Below is a small trained network, with its code and all its weights. Each question gives an input and a target symbol and asks what happens when units are switched off, that is, made to give their printed mean instead of their output.

import numpy as np


def w(rows, s, z=0):
    codes = np.array(rows[::2]) - 128.0
    scale = np.full(codes.shape[1], s)
    scale[-1] = z or s
    return codes * scale


def f(y):
    return np.maximum(y, 0)


def softmax(a):
    e = np.exp(a - a.max(-1, keepdims=True))
    return e / e.sum(-1, keepdims=True)


def log_softmax(a):
    a = a - a.max(-1, keepdims=True)
    return a - np.log(np.exp(a).sum(-1, keepdims=True))


def net(x, mask):
    ids = ['βδεζλμξπστφω'.index(c) for c in x.split()]
    T = len(ids)
    res = E[ids] + P[:T]
    r = res
    for j in range(2):
        rows = slice(4 * j, 4 * j + 4)
        q, k, v = (r @ M[0][rows].T for M in (Q, K, V))
        z = softmax(np.where(np.tri(T) > 0, q @ k.T / 4**0.5, -1e9)) @ v
        o = O[0][rows]
        res = res + np.where(mask[j], z, o[:, -1]) @ o[:, :-1]
    y = f(res @ A[0][:, :-1].T + A[0][:, -1])
    res = res + np.where(mask[2:14], y, B[0][:, -1]) @ B[0][:, :-1]
    return log_softmax(res[-1] @ U[:, :-1].T + U[:, -1])


Q, K, V, O, A, B = {}, {}, {}, {}, {}, {}
E = w([
[110,87,171,170,200,124,185,89,33,62,166],'β',
[182,202,66,116,74,103,123,180,152,217,210],'δ',
[214,135,122,154,134,153,191,163,94,104,157],'ε',
[105,209,171,148,230,156,126,98,38,202,156],'ζ',
[175,151,127,206,155,122,124,54,181,129,180],'λ',
[147,118,172,166,253,124,177,96,184,169,148],'μ',
[172,234,180,170,140,126,157,144,115,183,163],'ξ',
[97,128,184,153,222,146,209,235,73,150,163],'π',
[195,196,108,127,70,153,101,78,78,201,144],'σ',
[121,153,181,212,90,8,163,34,32,75,200],'τ',
[182,63,87,104,171,111,163,146,156,199,205],'φ',
[136,112,90,199,194,75,30,142,247,82,83],'ω',
],0.016)
P = w([
[187,105,166,131,138,176,97,93,110,111,249],'0',
[101,117,181,168,108,131,148,127,143,179,131],'1',
[123,121,211,175,128,123,126,134,131,183,118],'2',
[167,206,158,150,117,143,128,173,118,163,131],'3',
[155,179,185,146,141,127,121,132,123,142,136],'4',
[158,168,191,150,139,104,125,117,126,131,139],'5',
[161,171,189,134,133,97,106,113,128,160,146],'6',
],0.012)
Q[0] = w([
[65,120,88,47,106,111,167,173,144,88,69],'head 1',
[81,108,135,90,73,100,106,113,140,74,94],'head 1',
[160,138,140,119,110,75,122,194,165,120,141],'head 1',
[254,133,172,201,183,83,137,127,130,140,208],'head 1',
[147,160,189,123,145,133,142,121,90,169,218],'head 2',
[61,139,111,83,127,144,137,143,137,105,73],'head 2',
[198,149,196,141,166,138,206,128,94,176,232],'head 2',
[113,46,203,176,107,111,81,155,101,251,149],'head 2',
],0.0094)
K[0] = w([
[97,134,104,132,90,128,156,112,130,173,79],'head 1',
[59,131,110,138,103,90,130,135,142,146,98],'head 1',
[102,127,134,152,128,151,117,138,129,94,132],'head 1',
[170,146,170,138,140,144,53,141,125,121,208],'head 1',
[179,102,158,143,136,124,103,144,110,150,225],'head 2',
[90,129,133,195,62,122,111,138,154,137,61],'head 2',
[201,130,190,102,121,125,115,104,105,142,246],'head 2',
[146,147,127,127,151,131,27,138,179,70,165],'head 2',
],0.012)
V[0] = w([
[115,51,81,128,169,6,164,194,196,177,176],'head 1',
[204,48,39,56,78,141,200,136,10,137,152],'head 1',
[173,231,230,168,42,131,210,179,88,127,115],'head 1',
[111,58,176,144,164,150,173,4,179,132,76],'head 1',
[28,159,105,91,191,147,143,96,61,211,144],'head 2',
[103,26,149,163,153,160,129,167,131,15,180],'head 2',
[3,107,150,89,148,64,189,197,88,112,88],'head 2',
[171,46,110,74,218,194,174,176,171,212,122],'head 2',
],0.0078)
O[0] = w([
[222,153,212,84,136,58,147,92,139,110,241,97],'head 1',
[148,151,95,69,49,120,49,130,67,16,132,129],'head 1',
[254,129,89,159,193,213,113,93,55,194,147,184],'head 1',
[77,54,80,155,78,33,168,90,138,133,97,112],'head 1',
[28,76,145,110,167,131,11,140,112,219,173,128],'head 2',
[176,99,80,201,15,94,117,170,170,105,135,148],'head 2',
[200,49,160,144,109,114,128,173,129,186,167,3],'head 2',
[148,117,89,156,190,19,134,188,133,182,198,133],'head 2',
],0.0098,0.017)
A[0] = w([
[160,103,142,68,196,114,98,190,174,167,153,136],'neuron 1',
[119,135,189,93,83,60,152,155,206,105,177,2],'neuron 2',
[84,106,161,116,152,99,25,160,51,169,184,49],'neuron 3',
[135,146,128,193,113,98,111,129,131,162,140,97],'neuron 4',
[111,158,105,167,128,166,28,134,115,87,90,172],'neuron 5',
[122,120,131,128,156,111,133,215,121,109,138,113],'neuron 6',
[95,55,77,164,2,101,95,219,133,140,94,63],'neuron 7',
[136,99,202,73,76,73,166,117,157,42,101,1],'neuron 8',
[159,161,182,78,72,200,115,118,116,27,112,6],'neuron 9',
[147,107,172,85,162,28,102,187,153,120,178,55],'neuron 10',
[110,114,158,104,188,105,138,206,126,115,112,138],'neuron 11',
[125,111,173,134,126,120,165,128,171,150,113,191],'neuron 12',
],0.0076,0.0017)
B[0] = w([
[123,155,113,155,125,147,171,158,153,86,90,156],'neuron 1',
[170,95,127,112,139,133,89,103,47,134,82,185],'neuron 2',
[163,140,153,160,98,120,134,159,254,138,94,172],'neuron 3',
[119,74,159,87,197,152,206,143,109,151,151,174],'neuron 4',
[141,60,117,69,123,63,118,166,121,110,139,249],'neuron 5',
[130,148,98,132,89,83,113,98,77,120,175,145],'neuron 6',
[121,76,170,135,212,163,143,129,98,48,164,175],'neuron 7',
[142,163,120,174,128,118,52,161,148,158,130,164],'neuron 8',
[131,60,126,119,142,140,178,147,197,195,100,193],'neuron 9',
[75,100,101,122,54,152,114,84,124,135,133,184],'neuron 10',
[146,158,113,121,97,92,118,51,141,163,168,143],'neuron 11',
[161,160,164,95,152,164,136,111,107,111,53,145],'neuron 12',
],0.0083,0.016)
U = w([
[121,186,209,3,119,129,199,78,190,112,190,204],'β',
[112,182,80,182,135,209,138,61,61,169,151,103],'δ',
[49,146,149,120,117,134,99,135,177,176,128,123],'ε',
[26,231,96,148,64,171,224,73,177,76,150,180],'ζ',
[104,124,99,72,144,56,239,71,117,192,154,94],'λ',
[114,129,167,88,35,199,178,52,142,150,111,122],'μ',
[106,158,201,104,104,130,155,66,141,139,117,47],'ξ',
[83,138,176,119,108,151,163,141,118,73,157,150],'π',
[107,172,150,89,67,123,107,71,128,126,164,167],'σ',
[132,169,160,170,81,148,197,125,161,162,202,62],'τ',
[198,162,88,130,153,35,177,175,122,123,38,202],'φ',
[62,142,107,16,143,98,140,113,111,117,73,1],'ω',
],0.0042,0.0032)

Each question gives the input, a string of symbols that net reads in full, and the target symbol t.
The units are the heads (4 rows each of Q, K, V and O) and the neurons (one row each of A and B). Each row of codes is followed by its name. A weight is (code - 128) times the scale printed after its matrix; where a second scale follows, it is the last column's (O, A, B and U).
mask holds one flag per unit, heads first, then neurons. A switched-off unit (its flag False) gives its mean, the last column of its rows in O or B, instead of its output. The means were averaged over made-up inputs and are rounded, as every weight is.
A unit's drop is (log p(t) with every unit on - log p(t) with that unit switched off) / (log p(t) with every unit on - log p(t) with every unit switched off).
The circuit of an input: a set's keep is (log p(t) with only the set's units on - log p(t) with every unit switched off) / (log p(t) with every unit on - log p(t) with every unit switched off). Starting from the 12 units with the biggest drops (on a tie, the unit counted first), units are removed one at a time, each time the one whose removal leaves the highest keep (on an exact tie, the one counted first), for as long as the keep stays at least 0.8.
circuit, biggest first: the units of the circuit, biggest drop first
k most important neurons: the k neurons with the biggest drops, biggest first
which heads matter: for each layer, one digit per head in row order, 1 if its drop is at least 0.15 and else 0, layers parted by /
drop when u is switched off: that unit's drop, to one decimal
input μ π μ λ ξ ξ μ, target λ: circuit, biggest first	[head 1; head 2]
input ω ξ λ ξ λ δ φ, target λ: 2 most important neurons	[neuron 2; neuron 11]
input ε β φ ξ ξ φ ζ, target φ: circuit, biggest first	[head 1; head 2; neuron 5]
input β ξ φ φ φ ξ ξ, target π: circuit, biggest first	[head 2; neuron 7; head 1]
input ξ λ ξ, target δ: which heads matter	10
input φ ξ ξ ξ, target σ: which heads matter	11
input ξ δ ξ ξ φ ξ τ, target δ: circuit, biggest first	[head 1]
input π φ φ ζ λ ξ λ, target τ: which heads matter	01
input ζ τ ξ, target ε: circuit, biggest first	[head 2; neuron 3]
input δ ξ μ ζ λ, target β: circuit, biggest first	[head 1; head 2]
input β β ξ φ λ λ, target π: circuit, biggest first	[head 2; neuron 7; head 1]
input σ ξ ξ τ τ β, target ω: circuit, biggest first	[head 1; head 2; neuron 5]
input λ φ μ φ μ β τ, target ζ: circuit, biggest first	[head 2; head 1]
input φ ξ ξ ξ τ, target σ: 3 most important neurons	[neuron 10; neuron 2; neuron 8]
input τ ξ λ δ ξ, target μ: circuit, biggest first	[head 2]
input ε ξ ε ξ ζ λ τ, target φ: circuit, biggest first	[head 2; neuron 10]
input λ ζ ξ λ ξ σ, target ζ: circuit, biggest first	[head 1; head 2]
input ω λ λ ξ, target β: 2 most important neurons	[neuron 12; neuron 11]
input ω ξ φ, target φ: 2 most important neurons	[neuron 2; neuron 8]
input ε φ δ φ, target φ: circuit, biggest first	[head 2]
input φ ξ λ, target σ: 2 most important neurons	[neuron 10; neuron 2]
input λ μ λ, target ζ: drop when neuron 12 is switched off	0.0
input λ λ σ μ μ φ, target ζ: drop when head 1 is switched off	0.3
input τ τ ξ δ μ ξ τ, target μ: drop when head 2 is switched off	1.1
input ξ ζ δ π, target δ: drop when head 1 is switched off	0.7
